Each row is followed by roughly how far along a hidden order it lies, from 0 to 15. A new part has a new order.
(in the rows, 100 means zero)
[104  67  86 102 110 117  93  99 104  98 105  97 101 106 110 107  62 114]  5
[ 98  75  99  99 112 105  94 111 100  99 108  91 106 107  92 105  72 104]  0
[103  75  75 101 105 110 106  85 102 101  92  96  96  94 111  87  70 108]  11
[ 95  42  89 100 110 113 108  99  98 100  98  96 103  98 104  92  55 105]  6
[ 99  62  91 100 110 114  96 106 103 102 101  93 104 103  95 106  70 108]  0
[125  79  73 105  98 112  89  88 113  99  94  93 100 108 141  98  85 112]  13
[102  78  72 101 109 111 110  83 103 103  87 100  96  91  97  86  71 106]  5
[101  98 100 101 104 116 108 100  98 104  96 105  99  90  81 105 109  96]  9
[105  85  80 102 104  97 103  89 108 104  94  99  94  97 111 106 106 110]  7
[ 94  89  87 100 101  94 109  78 103 102  97  99  99 102 110  88 101 104]  14
[105  89  79 101 105 104  96  85 110 102  98  91 104 109 109  90  92 110]  7
[102  56  99 101 105 117 106 106 104 103  97 101 100  98 104  99  93 106]  11
[ 97  59  85 102 108 118 112  90 103 103  96 106 100  93  92  90  76 108]  7
[ 99  81  95  99 109 117  93 100  99  98 110  92 104 105 100 107  87 108]  9
[103  99 103 100  99 103 104 100 100 103  97 103  98  93  92  95 118  98]  11
[108  99  88 102 102 110  90  88 102  94 106  96  98 107 131 104  80 111]  15
[ 98  48  86  99 114 119 104 104  97 100 100  93 102 101 108  99  58 105]  5
[102  89  95 101 105 108  88 101 102  97 110  97 101 107 109 111  84 112]  8
[ 92  36  96 102 107 124 110  98 100 101 100 103 101  97 100  99  79 108]  11
[105  69  72 101 105 112  96  84 104  98 100  91 105 108 125  82  81 110]  12
[104  39  59 103 110 115 113  69 114 103  89  92 106 108 115  70  48 118]  9
[110  86  96 102 104 114  88  96 105  96 105  95 102 107 115 105  92 107]  13
[ 99  38  91 103 112 131 111  94 104 104  98 105 103  94  80  91  71 112]  7
[ 97  75  84 100 110 120  99  96 100  98 104  95 100 101 116  96  79 115]  8
[ 99   2  92 103 113 143 106 105 105 100 103  99 104 102 110  98  51 116]  14
[104  94  87 101 110 116 111  96  99 106  88 102  92  85  90  96  85 103]  1
[101  69 102 102 105 106 107 106 102 102  98 102 101  97  97 106  90  99]  4
[ 97  84  80 100 105  96 112  87  97 102  90 100  92  87 108  93  81 101]  9
[ 94  88  81 102 105  95 114  85 105 105  91 102  93  94  98 103  80 107]  6
[104  51 109 103 113 109 105 109 102 101 101 100 102 103 106 110  82 104]  5
[ 95  81  75 101 105  97 109  69 100  98  93  99  95  99 117  91  52 109]  6
[107 129 107 101  98  97  97 101 102 103  99 103  98  95  79 103 130  94]  6
[111 105  92 102  98 101  90  96 105  98 101  95 102 110 119 101  98 110]  10
[ 99  55 102  99 108 104  99 117  96  97 105  89 106 107 112 107  74  98]  5
[100  82 107 100 107 125 109 112  96 106  95 104  99  82  75  93  97 100]  8
[107  97  99 101 104 103  93 100 104  98 102  95 103 108 111 102  87 103]  7
[112  96  86 102 102 108  94  93 106 100  99  90 106 108 126  80  88 103]  14
[107  34  79 102 108 128  95  97 106  98 101  91 103 104 125  97  56 116]  11
[ 92  79  78  97 114 118  90  94  97  94 112  84 104 109 114  91  44 115]  6
[101  89  90 101 103  99  99  90 107 100 101  96 104 110 110  95  84 108]  7
[101  93  89 100  98  98 100  96 104 100  99  96 100 105 113  94 104 106]  13

[ 99 100 112  92  86 117 113  99 112 119  83  84 126  85  89  91 106 104
  93 117 102 127  97  68 131  99 101  81  58 110  62 114 102 108 112 117
 114 107  96  98  81 107  93 109 105 113 107 102 100  93  73 106  80 106
  90  91 104 165]  3
[ 97 102 112  78  92 103  99 100 109 129  91  85 119  80  77  98 114  95
  96 107 102 136  97  74 125  97 104  86  60 118  25 136  99 116 110 100
 114 105 105  94  78 106  88 107 106 113 106 104  93  97  67 107  82 103
  83 101 103 162]  4
[111  89 113  91 118 112  76  97  94  77 115  91  71 118 136 102 121 102
  82  77 114 104 102 112  96  95  88  90 115 104 174 117 102 107  91 106
 113  84 106  75  74  91  99  97 101 103 120  83  73 100  86 109  97 103
 116  61  93 111]  3
[110  92 116 103  89 121 107  94 120 113  85  91 117  98 106  84 109 103
  90 103  96 108 104 101 118 104  92  90  88 104 120 106  96 104 111 120
 112 108  97 108  91 103 126 106 105 105 110 101 107  91  86  94  81 108
  96  65  99 163]  3
[ 83 105  91  82 122  71 114 107  80  94 105 112  98 100  69 103  92  75
 123  92  97 102 106 116  99  91 113 112 114  88 102 109 126 107  86  76
  81  98  95  42 136 103  33  95 105  91  77  79  89  86 114 103 142 114
  89 114  99  31]  13
[ 89 107 110  71  98 100 103 102 110 119  90  87 125  72  71  98 102  94
 113 110 100 113  99  64 111  95 110  92  50 113   0 146 101 112 115 100
 104 105 104  94  83 108  82 105 109 105  97 105  84 115  77  97  81  99
  73 115 105 140]  5
[ 93  93 144 100 125 134 101  96 113  57 129 110 112 118 119  98  98 106
 111  56  94  71 103  76 121 101  88 111 183  85 176  76 110  85  80 111
  95  99  74  64 133  99 113  89  82  77 115  84  94 117 122 110  97 100
 109  57 102  63]  7
[126  99  97  59  93 110  58  93 108  97  77  98  75 117 114 100 134  98
  95  70 105 103 113  67  98  95  81  89  97 122  84 142  79 127 114 110
 117 102 115  99  50 108 135 107 109  99 148  95  67 116  63 102  56  86
  74  67  91 173]  0
[ 88 111  84  52  94  66 103 106  94 107  82  99  86  96  60 102 112  88
 112 105 100 112 100  80  80  89 112  96  62 125   0 155 107 140 106  89
  92 109 111  82  84 106  64  97 117 112  91  94  68 115  77  93  91  89
  63 121  93 104]  7
[101  95 122 108 109 125  89  95 122  91 100 100 113  99 117  89 107  97
 107  93  96 106 103 127 119 106  88 105  86  89 200 109 106 104  98 111
 108 106  91  86 105 103 110 103 105  98 106  95  98  84 124  96 104 112
  96  71  98 134]  6
[ 69 116  61  85  94  58 116  84  78 106  92 111  93  90  38 110  90  79
 114  94  97 108 100  94  75  95 114 113  72 104  39 107  99 117  91  62
  72 111  95  82  97 111  63  98  97 104  75 105  90 109 118  93 118  92
  99 146  99  74]  15
[ 93  93 123  95 121 125  85  98 110  79 117 104  94 109 111  95 103 102
  96  77  98  95  93 114 105 105  88 105 122  88 200  97 104 105  91 108
 100  96  85  71 122  94 112  95  98  96 109  77  88  95 118 103 103 108
 115  65  95  97]  6
[109  93 119 127 104 133  85  94 125  99 105  98 130  86 125  92 100 106
  98 102  99 104  94 127 126 109  91 101  97  81 138  98  99  93  98 115
 114 107  89  97 107 103 110 105 101  98 102 108 109  86 134  95  99 108
 111  83 102 151]  6
[ 94 100 107  88 116  91  93  99  87  75 110 110  79 121 109 100  99  93
 106  76 101  70 100 113  79  96  95 102 157  97 151  91 105  93  92  96
  92  88  97  76 121  97 108  89 101  84  94  83  89 113 105  95 108 100
 113  85  90  40]  8
[ 91 105 106  76  97  96 106 101 104 127  93  84 117  78  73  99 107  92
 100 113 102 121  97  78 108  98 107  92  46 115  22 135 100 120 117  99
 104 106 104 105  75 105  85 107 109 113  94 105  87 106  73 100  86 100
  82 112 104 135]  6
[ 99  94 121 103 117 128  82  94 111  83 119 105  91 117 119 106 104 101
  95  81 100  92  92 112  99 107  88 105 128  88 200  83  98 102  96 101
  98  95  86  83 118  94 119  94  97  97 109  84  89  98 124 104 105 104
 125  73  95  97]  7
